Look-ups in named tables: a row name and a column name give one cell, copied from the table.

Sivim =
|  | Suz | Loberu | Gebag | Koto | Kefamu |
|---|---|---|---|---|---|
| Musal | 75 | 59 | 80 | 118 | 62 |
| Bunured | 223 | 118 | 63 | 94 | 87 |
| Kod | 196 | 155 | 100 | 85 | 146 |

Kefamu of Kod = 146
Loberu of Bunured = 118
Gebag of Musal = 80
Loberu of Musal = 59
Suz of Musal = 75
Suz of Kod = 196

Dezo.csv
,Veg,Gobagu,Dibegod,Rif,Vela,Tud,Legitet,Rari
Tovez,19.31,-48.24,-21.18,-8.70,95.24,-28.79,-21.18,-8.21
Budes,43.79,30.90,2.58,64.82,18.18,-21.39,5.43,-0.27
Tem,24.17,-45.01,-23.60,0.28,95.69,-36.12,-22.97,-11.45
Guni,12.43,-51.23,-18.32,-20.39,93.35,-20.47,-19.16,-5.60
Nimu,16.69,-14.81,-2.77,3.90,51.40,-5.60,-1.90,3.58
Pogisi,4.98,56.35,42.32,21.27,-44.56,52.42,42.12,34.06
Dogo,15.31,26.53,19.38,21.25,0.16,20.18,19.39,17.40
Lov,8.46,-15.98,3.15,-9.64,45.48,7.27,2.25,8.43
Vom,18.49,-13.27,-3.08,7.95,50.99,-8.47,-3.72,2.08
Taf,4.10,17.69,24.41,-0.23,0.78,32.93,22.75,21.97
Guve,-28.27,-6.71,33.91,-56.20,1.68,68.14,30.01,35.78
Repat,-28.88,-25.64,25.06,-65.54,26.13,58.19,20.38,31.06
Vukun,4.77,19.89,23.23,3.98,-0.94,31.99,23.31,22.26

Guni, Rif: -20.39
Dogo, Gobagu: 26.53
Dogo, Tud: 20.18
Pogisi, Rari: 34.06
Tovez, Veg: 19.31
Budes, Rari: -0.27
Guni, Veg: 12.43
Vom, Rif: 7.95
Dogo, Rif: 21.25
Repat, Rari: 31.06
Taf, Vela: 0.78
Lov, Rif: -9.64
Vukun, Rif: 3.98
Lov, Rari: 8.43
Budes, Rif: 64.82
Vom, Vela: 50.99
Tem, Tud: -36.12
Guve, Veg: -28.27
Budes, Gobagu: 30.90
Tovez, Tud: -28.79

Bal.tsv
	Veluves	Musazez	Femif	Zud	Sinoli	Tuzofiz	Zuv	Sov	Mevoraz
Nunezik	163	163	155	162	163	160	163	90	157
Paf	210	211	174	210	211	183	210	39	178
Tapiv	89	89	125	90	89	126	89	169	126
Fezuda	115	115	135	115	115	138	115	142	137
Lebomu	116	116	135	116	116	138	116	140	137
Nud	35	35	103	37	35	101	35	226	102
Nupozus	114	114	135	115	114	138	114	142	137
Gobo	125	125	139	125	125	143	125	131	141
Pil	79	78	121	79	79	121	79	180	121
Zin	84	84	123	85	84	124	84	175	123
Fot	151	151	150	151	151	155	151	103	152
Lirike	158	158	153	158	158	158	158	95	155
Siv	154	155	152	154	154	157	154	99	154

What is the Sinoli of Siv in Bal? 154
What is the Zuv of Fezuda in Bal? 115
What is the Zud of Lirike in Bal? 158
What is the Mevoraz of Paf in Bal? 178
What is the Sov of Nunezik in Bal? 90
What is the Veluves of Pil in Bal? 79
What is the Femif of Lirike in Bal? 153
What is the Zuv of Nud in Bal? 35
What is the Tuzofiz of Zin in Bal? 124
What is the Sinoli of Fezuda in Bal? 115
What is the Musazez of Fezuda in Bal? 115
What is the Femif of Nunezik in Bal? 155
What is the Zud of Nunezik in Bal? 162
What is the Tuzofiz of Pil in Bal? 121
What is the Zuv of Tapiv in Bal? 89
What is the Femif of Siv in Bal? 152
What is the Sinoli of Nupozus in Bal? 114
What is the Femif of Lebomu in Bal? 135
What is the Zuv of Lebomu in Bal? 116
What is the Sov of Pil in Bal? 180

Febutu =
cols = Robu, Zal, Litiz, Notel
Ziz: [-81, -72, -69, -94]
Buv: [-83, 20, 10, -36]
Zisuziv: [69, 23, 21, 69]
Tof: [12, 53, 52, 37]
Rab: [-88, 7, 4, -48]
Lugis: [55, -44, -38, 10]
Rifev: [6, 48, 53, 25]
Sesetat: [66, 13, 12, 59]

Litiz of Sesetat is 12
Robu of Zisuziv is 69
Litiz of Tof is 52
Zal of Tof is 53
Litiz of Zisuziv is 21
Notel of Rab is -48
Litiz of Buv is 10
Robu of Sesetat is 66
Zal of Ziz is -72
Notel of Lugis is 10
Litiz of Lugis is -38
Row with the largest Robu: Zisuziv

Nibomit:
,Zos,Dum,Lumonib
Piba,112,968,304
Rukifed,95,977,270
Reref,94,985,271
Boleri,881,608,935
Sez,111,970,303
Pomem,94,973,257
Fuli,951,581,939
Vep,96,965,255
Res,95,841,128
Vaporo,895,670,930
Vovef,781,789,888
Lagek,104,970,307
Gurodud,153,936,296
Fuve,103,984,315

Lumonib of Piba is 304
Zos of Vovef is 781
Zos of Pomem is 94
Lumonib of Pomem is 257
Zos of Lagek is 104
Lumonib of Sez is 303
Zos of Reref is 94
Zos of Vaporo is 895
Dum of Fuli is 581
Zos of Fuve is 103
Zos of Sez is 111
Lumonib of Gurodud is 296
Dum of Sez is 970
Dum of Rukifed is 977
Dum of Pomem is 973
Lumonib of Fuli is 939
Lumonib of Boleri is 935
Zos of Vep is 96

